[[ 1.12 -3.28  0.38]
 [ 1.24 -0.51 -7.19]
 [ 0.32 -1.14 -2.32]
 [ 1.46 -0.18 -5.59]]
|
[[-3.28  0.38]
 [-0.51 -7.19]]

[[ 4.86 -2.61 -2.82 -5.45]
 [-6.92  3.80  2.51  4.52]]
|
[[-2.61 -2.82]
 [ 3.80  2.51]]

[[-0.13 -0.16 -0.34]
 [-0.04  0.69  0.18]
 [-2.32 -0.25 -1.31]
 [-6.77  2.57 -4.27]]
|
[[-0.16 -0.34]
 [ 0.69  0.18]]

[[-1.96  6.10  2.94 -5.44]
 [-2.07  1.66 -0.32  2.01]
 [ 7.31 -3.49 -5.56 -0.13]
 [-3.33 -4.03  7.81  6.44]]
|
[[ 6.10  2.94]
 [ 1.66 -0.32]]

[[ 0.43 -1.23 -6.06]
 [ 0.33 -0.11 -6.27]
 [-0.27  2.25  1.17]
 [-0.25  2.40  0.72]]
|
[[-1.23 -6.06]
 [-0.11 -6.27]]

[[-1.14  3.62 -2.39 -5.32 -2.17]
 [ 0.14 -2.21 -2.83  0.38 -1.93]
 [ 1.32  1.01  0.55 -0.16  0.59]
 [-0.92 -2.01  4.49  6.93  5.54]
 [ 0.69 -0.85  1.70 -3.71 -0.91]]
|
[[ 3.62 -2.39]
 [-2.21 -2.83]]

[[ 1.41  0.23  7.44]
 [-4.62  0.50 -2.28]
 [ 3.66 -1.31  2.74]
 [ 3.79 -0.57  3.83]
 [ 3.07  0.37  5.99]]
|
[[ 0.23  7.44]
 [ 0.50 -2.28]]

[[ 6.03  5.44  0.89]
 [ 0.04  2.71 -1.51]
 [ 1.51  5.69  3.90]
 [ 3.59  2.96  4.83]
 [ 1.03  6.63 -1.14]]
|
[[ 5.44  0.89]
 [ 2.71 -1.51]]
